Here is a tiny trained network, its code and every weight. The questions are about switching its units off for an input and a target symbol, where a switched-off unit gives its printed mean instead of its output.

import numpy as np


def w(rows, s, z=0):
    codes = np.array(rows[::2]) - 128.0
    scale = np.full(codes.shape[1], s)
    scale[-1] = z or s
    return codes * scale


def norm(h):
    return h / np.sqrt((h * h).mean(-1, keepdims=True) + 1e-5)


def f(y):
    return y / 2 * (1 + np.tanh(0.7978845608 * (y + 0.044715 * y**3)))


def softmax(a):
    e = np.exp(a - a.max(-1, keepdims=True))
    return e / e.sum(-1, keepdims=True)


def log_softmax(a):
    a = a - a.max(-1, keepdims=True)
    return a - np.log(np.exp(a).sum(-1, keepdims=True))


def net(x, mask):
    ids = ['ΘΦαβγδεζηλμπστω'.index(c) for c in x.split()]
    T = len(ids)
    res = E[ids] + P[:T]
    u = 0
    for l in range(3):
        q, k, v = (norm(res) @ M[l].T for M in (Q, K, V))
        z = softmax(np.where(np.tri(T) > 0, q @ k.T / 4**0.5, -1e9)) @ v
        res = res + np.where(mask[u], z, O[l][:, -1]) @ O[l][:, :-1]
        u += 1
        y = f(norm(res) @ A[l][:, :-1].T + A[l][:, -1])
        res = res + np.where(mask[u : u + 4], y, B[l][:, -1]) @ B[l][:, :-1]
        u += 4
    return log_softmax(norm(res)[-1] @ U[:, :-1].T + U[:, -1])


Q, K, V, O, A, B = {}, {}, {}, {}, {}, {}
E = w([
[121,119,83,142,154,123],'Θ',
[125,132,119,141,130,191],'Φ',
[164,73,131,152,131,133],'α',
[3,112,99,115,76,199],'β',
[210,166,78,164,111,130],'γ',
[100,100,87,134,117,112],'δ',
[86,123,142,132,110,106],'ε',
[136,128,115,83,78,86],'ζ',
[120,164,103,127,116,136],'η',
[171,127,135,79,106,133],'λ',
[105,176,153,109,191,77],'μ',
[151,120,120,77,165,153],'π',
[150,138,70,86,164,156],'σ',
[91,134,29,132,128,113],'τ',
[102,84,96,94,146,113],'ω',
],0.035)
P = w([
[124,55,18,74,254,155],'0',
[125,75,48,83,216,150],'1',
[109,108,100,108,184,165],'2',
[112,112,109,108,170,157],'3',
[127,101,106,88,171,145],'4',
[139,75,94,90,192,125],'5',
],0.0065)
Q[0] = w([
[127,182,219,206,80,189],'L0H0',
[224,149,72,76,190,169],'L0H0',
[114,161,4,92,168,151],'L0H0',
[141,130,77,195,40,64],'L0H0',
],0.011)
K[0] = w([
[2,206,81,111,224,253],'L0H0',
[204,154,105,111,109,143],'L0H0',
[235,221,53,120,76,9],'L0H0',
[80,163,117,189,80,149],'L0H0',
],0.0093)
V[0] = w([
[214,150,86,213,158,130],'L0H0',
[112,119,156,127,214,164],'L0H0',
[87,131,87,109,158,122],'L0H0',
[254,151,120,167,110,59],'L0H0',
],0.0078)
O[0] = w([
[194,252,114,197,157,239,166],'L0H0',
[108,59,193,97,210,213,156],'L0H0',
[205,87,18,166,177,78,253],'L0H0',
[156,254,131,98,71,144,113],'L0H0',
],0.0073,0.0044)
A[0] = w([
[104,117,82,148,118,117,1],'L0N0',
[251,119,156,127,85,144,125],'L0N1',
[220,67,119,190,80,128,74],'L0N2',
[112,153,93,179,133,182,96],'L0N3',
],0.012,0.004)
B[0] = w([
[153,133,109,165,115,72,167],'L0N0',
[41,174,9,98,150,170,184],'L0N1',
[45,165,189,163,185,141,103],'L0N2',
[218,125,94,142,156,108,254],'L0N3',
],0.012,0.0023)
Q[1] = w([
[115,136,81,69,76,96],'L1H0',
[132,165,117,150,210,44],'L1H0',
[99,100,37,88,223,131],'L1H0',
[89,194,25,9,109,60],'L1H0',
],0.013)
K[1] = w([
[92,172,159,54,30,119],'L1H0',
[113,255,146,145,140,96],'L1H0',
[29,196,181,131,156,172],'L1H0',
[65,219,167,115,61,130],'L1H0',
],0.014)
V[1] = w([
[2,195,100,143,179,195],'L1H0',
[73,98,125,168,79,224],'L1H0',
[161,69,98,114,36,181],'L1H0',
[85,117,133,223,172,193],'L1H0',
],0.012)
O[1] = w([
[78,113,123,130,193,107,239],'L1H0',
[39,138,100,189,158,173,3],'L1H0',
[110,113,6,151,34,230,65],'L1H0',
[90,148,153,196,193,135,84],'L1H0',
],0.014,0.0056)
A[1] = w([
[107,94,247,113,113,97,142],'L1N0',
[71,75,84,149,119,174,98],'L1N1',
[172,139,178,122,131,97,107],'L1N2',
[116,105,116,207,109,218,2],'L1N3',
],0.014,0.0061)
B[1] = w([
[124,192,77,158,86,47,248],'L1N0',
[146,137,127,124,96,44,254],'L1N1',
[94,104,171,89,125,100,197],'L1N2',
[147,91,161,92,8,150,115],'L1N3',
],0.015,0.0026)
Q[2] = w([
[73,131,5,111,143,122],'L2H0',
[89,116,62,77,152,97],'L2H0',
[88,124,109,126,148,92],'L2H0',
[162,102,190,139,123,180],'L2H0',
],0.018)
K[2] = w([
[105,92,50,176,55,251],'L2H0',
[63,112,142,151,61,220],'L2H0',
[100,99,176,173,75,156],'L2H0',
[191,103,127,70,211,70],'L2H0',
],0.013)
V[2] = w([
[163,195,161,128,149,19],'L2H0',
[43,123,73,138,103,171],'L2H0',
[203,8,126,254,103,171],'L2H0',
[193,164,117,201,126,181],'L2H0',
],0.0089)
O[2] = w([
[133,156,99,138,147,48,170],'L2H0',
[36,126,94,140,100,177,105],'L2H0',
[205,62,171,251,14,232,2],'L2H0',
[170,169,87,198,110,194,69],'L2H0',
],0.012,0.0032)
A[2] = w([
[61,131,148,147,205,211,38],'L2N0',
[9,94,174,218,54,51,115],'L2N1',
[139,83,253,19,131,185,43],'L2N2',
[202,60,102,191,146,15,1],'L2N3',
],0.012,0.0026)
B[2] = w([
[127,161,149,177,44,126,148],'L2N0',
[150,224,113,160,94,255,147],'L2N1',
[74,207,204,121,98,157,151],'L2N2',
[93,152,218,153,108,136,255],'L2N3',
],0.015,0.0065)
U = w([
[166,92,169,182,183,139,54],'Θ',
[138,98,131,143,123,152,202],'Φ',
[62,111,119,157,211,145,26],'α',
[50,93,87,129,108,174,187],'β',
[144,245,87,121,129,134,2],'γ',
[134,136,147,144,109,134,176],'δ',
[122,156,130,117,83,114,189],'ε',
[157,136,94,59,48,106,95],'ζ',
[220,154,157,139,105,115,26],'η',
[49,109,60,48,133,123,24],'λ',
[152,153,159,92,157,63,205],'μ',
[124,133,180,77,132,187,210],'π',
[185,55,88,114,176,164,200],'σ',
[140,86,73,183,111,69,141],'τ',
[104,14,144,111,127,121,191],'ω',
],0.013,0.0028)

Each question gives the input, a string of symbols that net reads in full, and the target symbol t.
The units are the heads (4 rows each of Q, K, V and O) and the neurons (one row each of A and B). Each row of codes is followed by its name. A weight is (code - 128) times the scale printed after its matrix; where a second scale follows, it is the last column's (O, A, B and U).
mask holds one flag per unit, layer by layer, with each layer's heads first. A switched-off unit (its flag False) gives its mean, the last column of its rows in O or B, instead of its output. The means were averaged over made-up inputs and are rounded, as every weight is.
A unit's drop is (log p(t) with every unit on - log p(t) with that unit switched off) / (log p(t) with every unit on - log p(t) with every unit switched off).
The circuit of an input: a set's keep is (log p(t) with only the set's units on - log p(t) with every unit switched off) / (log p(t) with every unit on - log p(t) with every unit switched off). Starting from the 12 units with the biggest drops (on a tie, the unit counted first), units are removed one at a time, each time the one whose removal leaves the highest keep (on an exact tie, the one counted first), for as long as the keep stays at least 0.8.
units of the circuit, in order: the units of the circuit, biggest drop first
most important unit: the unit with the biggest drop
k most important neurons: the k neurons with the biggest drops, biggest first
k most important neurons of layer l: the k neurons of layer l with the biggest drops, biggest first
drop when u is switched off: that unit's drop, to one decimal
input μ α σ δ τ, target α: units of the circuit, in order : [L0N2; L0H0; L1H0]
input π σ π σ ζ ω, target ζ: units of the circuit, in order : [L1H0]
input λ ε ω, target λ: units of the circuit, in order : [L0N1; L1H0; L2H0]
input σ σ σ λ π, target λ: units of the circuit, in order : [L0N1; L1H0]
input σ β ω Θ η σ, target β: units of the circuit, in order : [L1H0; L2H0]
input σ σ τ α η π, target α: units of the circuit, in order : [L1H0; L0N2]
input ζ σ τ, target ζ: units of the circuit, in order : [L1H0; L0H0]
input σ τ σ σ Φ, target σ: 2 most important neurons : [L0N3; L2N3]
input μ σ λ σ ω, target λ: units of the circuit, in order : [L0N1; L1H0; L0H0]
input α α π σ ω, target α: units of the circuit, in order : [L0N2; L1H0]
input π τ γ π π ε, target γ: 4 most important neurons : [L2N1; L1N0; L0N1; L0N3]
input δ σ π, target π: 2 most important neurons : [L2N2; L1N0]
input α π σ, target α: 2 most important neurons : [L0N2; L0N1]
input τ Θ ω, target ω: 2 most important neurons : [L1N0; L2N3]
input σ γ γ τ σ δ, target γ: most important unit : L0H0
input σ π μ σ σ τ, target μ: drop when L1H0 is switched off : 0.5
input η τ Θ σ α, target α: drop when L0N1 is switched off : 0.4
input σ τ τ τ η, target η: 2 most important neurons of layer 0 : [L0N1; L0N3]
input σ γ π γ ω, target γ: drop when L0H0 is switched off : 0.8
input τ α δ, target α: drop when L0N1 is switched off : 0.1
input σ σ β τ τ η, target β: units of the circuit, in order : [L1H0]
input σ σ σ σ ω τ, target τ: 2 most important neurons : [L2N3; L0N1]
